Below are the code and all the weights of a small trained network. Each question names an input and a target symbol and asks about switching units off, where a switched-off unit gives its printed mean instead of its output.

import numpy as np


def w(rows, s, z=0):
    codes = np.array(rows[::2]) - 128.0
    scale = np.full(codes.shape[1], s)
    scale[-1] = z or s
    return codes * scale


def f(y):
    return np.maximum(y, 0)


def softmax(a):
    e = np.exp(a - a.max(-1, keepdims=True))
    return e / e.sum(-1, keepdims=True)


def log_softmax(a):
    a = a - a.max(-1, keepdims=True)
    return a - np.log(np.exp(a).sum(-1, keepdims=True))


def net(x, mask):
    ids = ['αγζηθλμπω'.index(c) for c in x.split()]
    T = len(ids)
    res = E[ids] + P[:T]
    u = 0
    for l in range(2):
        r = res
        for j in range(2):
            rows = slice(2 * j, 2 * j + 2)
            q, k, v = (r @ M[l][rows].T for M in (Q, K, V))
            z = softmax(np.where(np.tri(T) > 0, q @ k.T / 2**0.5, -1e9)) @ v
            o = O[l][rows]
            res = res + np.where(mask[u + j], z, o[:, -1]) @ o[:, :-1]
        u += 2
        y = f(res @ A[l][:, :-1].T + A[l][:, -1])
        res = res + np.where(mask[u : u + 4], y, B[l][:, -1]) @ B[l][:, :-1]
        u += 4
    return log_softmax(res[-1] @ U[:, :-1].T + U[:, -1])


Q, K, V, O, A, B = {}, {}, {}, {}, {}, {}
E = w([
[19,195,89,70,126,193,132,159,36,247,144],'α',
[155,153,222,199,34,102,171,62,183,87,155],'γ',
[209,186,117,85,216,113,228,188,135,103,125],'ζ',
[177,162,74,151,74,15,131,95,218,199,155],'η',
[186,177,37,144,77,134,36,74,1,110,172],'θ',
[13,169,141,126,168,2,123,30,113,140,114],'λ',
[55,68,166,112,212,110,183,180,159,214,92],'μ',
[134,149,189,170,164,153,37,173,219,165,186],'π',
[27,159,156,170,97,120,118,218,70,154,170],'ω',
],0.017)
P = w([
[209,175,90,222,116,189,174,78,254,138,198],'0',
[109,112,35,176,133,223,117,82,160,117,178],'1',
[164,232,146,200,126,193,156,134,141,165,132],'2',
[109,99,32,176,155,174,135,99,120,140,140],'3',
[162,244,166,189,137,150,132,149,133,192,84],'4',
[122,74,88,144,98,110,133,97,143,121,129],'5',
[153,236,190,172,144,124,124,164,106,198,64],'6',
[123,80,119,112,75,98,125,115,117,90,102],'7',
[176,218,227,139,125,71,104,164,132,208,40],'8',
[144,69,89,104,122,79,150,122,107,88,80],'9',
[141,228,209,154,213,110,162,166,52,194,26],'10',
[151,47,136,76,151,61,163,108,138,73,102],'11',
[151,183,221,115,244,76,157,143,86,208,51],'12',
],0.0095)
Q[0] = w([
[177,48,66,100,102,161,94,164,113,42,247],'0.h0',
[136,7,17,97,64,170,48,103,94,33,235],'0.h0',
[104,206,177,130,100,145,130,111,145,192,112],'0.h1',
[174,2,68,92,132,148,81,98,122,57,140],'0.h1',
],0.0073)
K[0] = w([
[149,139,60,210,78,177,116,137,160,165,182],'0.h0',
[129,161,116,193,45,204,102,106,125,187,254],'0.h0',
[157,76,138,101,159,112,142,101,103,111,85],'0.h1',
[142,117,112,223,102,177,96,108,141,122,192],'0.h1',
],0.0089)
V[0] = w([
[70,78,159,180,228,138,161,77,149,126,46],'0.h0',
[176,65,134,130,120,208,176,242,166,110,98],'0.h0',
[158,118,61,125,154,88,83,161,157,3,29],'0.h1',
[196,205,74,115,118,127,99,115,89,126,120],'0.h1',
],0.0066)
O[0] = w([
[192,171,241,194,140,96,157,109,198,91,54,214],'0.h0',
[193,45,197,83,117,175,134,168,109,184,134,99],'0.h0',
[214,137,73,160,168,96,183,179,97,186,120,1],'0.h1',
[116,121,141,62,73,138,82,115,112,173,255,144],'0.h1',
],0.0096,0.0072)
A[0] = w([
[103,150,153,118,106,152,189,148,196,103,126,154],'0.n0',
[169,51,108,183,37,140,132,1,134,122,173,52],'0.n1',
[53,135,189,61,122,113,240,135,134,36,174,252],'0.n2',
[45,165,150,181,143,200,90,66,172,130,50,128],'0.n3',
],0.0049,0.0032)
B[0] = w([
[87,132,39,230,125,28,79,143,133,198,117,180],'0.n0',
[145,160,73,128,10,63,106,82,130,41,85,150],'0.n1',
[24,152,77,160,127,212,187,84,166,137,150,216],'0.n2',
[149,97,140,208,64,82,96,87,254,88,83,245],'0.n3',
],0.0087,0.012)
Q[1] = w([
[104,191,163,122,119,103,133,145,150,137,148],'1.h0',
[177,124,100,142,168,121,192,160,143,109,153],'1.h0',
[141,139,155,150,144,154,2,75,145,133,140],'1.h1',
[174,134,214,103,122,87,113,198,113,101,95],'1.h1',
],0.0078)
K[1] = w([
[146,114,110,145,176,55,120,12,59,240,91],'1.h0',
[159,115,70,117,138,115,224,76,183,254,163],'1.h0',
[112,126,164,106,139,150,58,132,149,35,69],'1.h1',
[203,112,64,110,195,192,190,98,205,73,184],'1.h1',
],0.0052)
V[1] = w([
[106,154,173,195,41,210,172,188,164,145,81],'1.h0',
[89,76,104,94,152,165,231,44,141,151,70],'1.h0',
[123,211,105,24,226,43,168,173,46,152,81],'1.h1',
[99,74,201,130,51,63,154,223,135,3,209],'1.h1',
],0.0047)
O[1] = w([
[135,54,44,122,179,199,127,192,118,181,184,201],'1.h0',
[181,228,107,99,24,59,177,167,154,157,85,141],'1.h0',
[76,137,91,205,79,161,98,109,154,196,170,6],'1.h1',
[93,108,97,198,81,131,155,153,2,84,178,109],'1.h1',
],0.0083,0.019)
A[1] = w([
[136,117,74,91,153,86,125,79,109,117,121,86],'1.n0',
[207,149,75,144,169,166,62,62,2,117,87,5],'1.n1',
[120,164,126,59,165,112,119,218,100,161,142,43],'1.n2',
[186,92,145,127,55,132,92,99,126,158,143,160],'1.n3',
],0.007,0.0014)
B[1] = w([
[130,115,153,119,2,97,153,136,124,154,163,206],'1.n0',
[58,136,175,121,135,137,98,111,118,139,108,155],'1.n1',
[165,132,111,123,179,130,201,82,80,142,125,255],'1.n2',
[81,111,188,145,107,97,179,100,143,116,198,157],'1.n3',
],0.013,0.0051)
U = w([
[134,61,44,79,117,202,33,37,191,184,80,186],'α',
[156,44,77,178,101,193,144,51,91,101,95,87],'γ',
[139,180,209,113,169,118,210,141,118,143,208,206],'ζ',
[139,85,79,94,118,44,79,161,143,176,152,6],'η',
[135,170,236,139,162,176,55,52,74,112,102,96],'θ',
[122,215,70,141,193,65,65,137,116,105,118,92],'λ',
[150,75,190,133,91,164,110,171,134,165,19,136],'μ',
[168,47,89,137,246,109,1,45,122,101,169,239],'π',
[42,92,87,210,182,99,125,204,86,114,184,108],'ω',
],0.0047,0.0021)

Each question gives the input, a string of symbols that net reads in full, and the target symbol t.
The units are the heads (2 rows each of Q, K, V and O) and the neurons (one row each of A and B). Each row of codes is followed by its name. A weight is (code - 128) times the scale printed after its matrix; where a second scale follows, it is the last column's (O, A, B and U).
mask holds one flag per unit, layer by layer, with each layer's heads first. A switched-off unit (its flag False) gives its mean, the last column of its rows in O or B, instead of its output. The means were averaged over made-up inputs and are rounded, as every weight is.
A unit's drop is (log p(t) with every unit on - log p(t) with that unit switched off) / (log p(t) with every unit on - log p(t) with every unit switched off).
The circuit of an input: a set's keep is (log p(t) with only the set's units on - log p(t) with every unit switched off) / (log p(t) with every unit on - log p(t) with every unit switched off). Starting from all 12 units, units are removed one at a time, each time the one whose removal leaves the highest keep (on an exact tie, the one counted first), for as long as the keep stays at least 0.8.
units of the circuit, in order: the units of the circuit, biggest drop first
most important unit: the unit with the biggest drop
k most important neurons: the k neurons with the biggest drops, biggest first
top k neurons in layer l: the k neurons of layer l with the biggest drops, biggest first
heads that matter: for each layer, one digit per head in row order, 1 if its drop is at least 0.15 and else 0, layers parted by /
input γ λ ζ ζ μ ζ α θ, target θ: most important unit => 1.n1
input μ ω ζ α γ α η, target ζ: top 2 neurons in layer 1 => [1.n3; 1.n2]
input α ζ ζ γ γ γ ω ω, target ω: units of the circuit, in order => [1.h1; 0.h0]
input π α ζ α γ α ω, target ζ: heads that matter => 11 / 00
input γ π γ, target γ: units of the circuit, in order => [0.n1; 1.h1; 1.h0]
input μ α α α θ ω α, target θ: units of the circuit, in order => [1.h0; 0.h0; 0.h1]
input α α α α γ, target γ: units of the circuit, in order => [0.n1; 0.h1; 1.h1; 1.h0]
input γ η ω α α α α γ, target α: units of the circuit, in order => [0.h0; 1.h1]
input γ γ α α α λ α α λ α α γ, target α: heads that matter => 11 / 01
input λ π γ ζ α γ ω, target ζ: units of the circuit, in order => [1.n2; 0.h1; 0.n3]
input μ ω α λ λ η, target η: heads that matter => 00 / 00
input ζ α θ, target θ: 2 most important neurons => [1.n1; 0.n2]
input α γ α γ α γ μ α λ α γ γ π, target λ: heads that matter => 10 / 00
input η α θ α α α λ α γ ζ α, target ζ: 2 most important neurons => [1.n2; 0.n2]
input α α θ μ γ, target μ: most important unit => 0.h1
input θ ζ η, target ζ: 3 most important neurons => [1.n3; 0.n0; 0.n3]
input α θ α, target θ: units of the circuit, in order => [1.h0; 0.h1; 0.n2]
input θ ω θ μ ω γ ζ α α, target ζ: 3 most important neurons => [1.n2; 0.n3; 0.n0]
input γ α ζ ζ λ γ γ, target λ: units of the circuit, in order => [0.h0; 0.n0]
input α θ α α ω γ ζ γ λ γ γ, target λ: most important unit => 0.h0
input α ω α ζ, target ζ: 2 most important neurons => [0.n3; 1.n2]
input ω η π, target π: units of the circuit, in order => [0.n2; 1.h0]
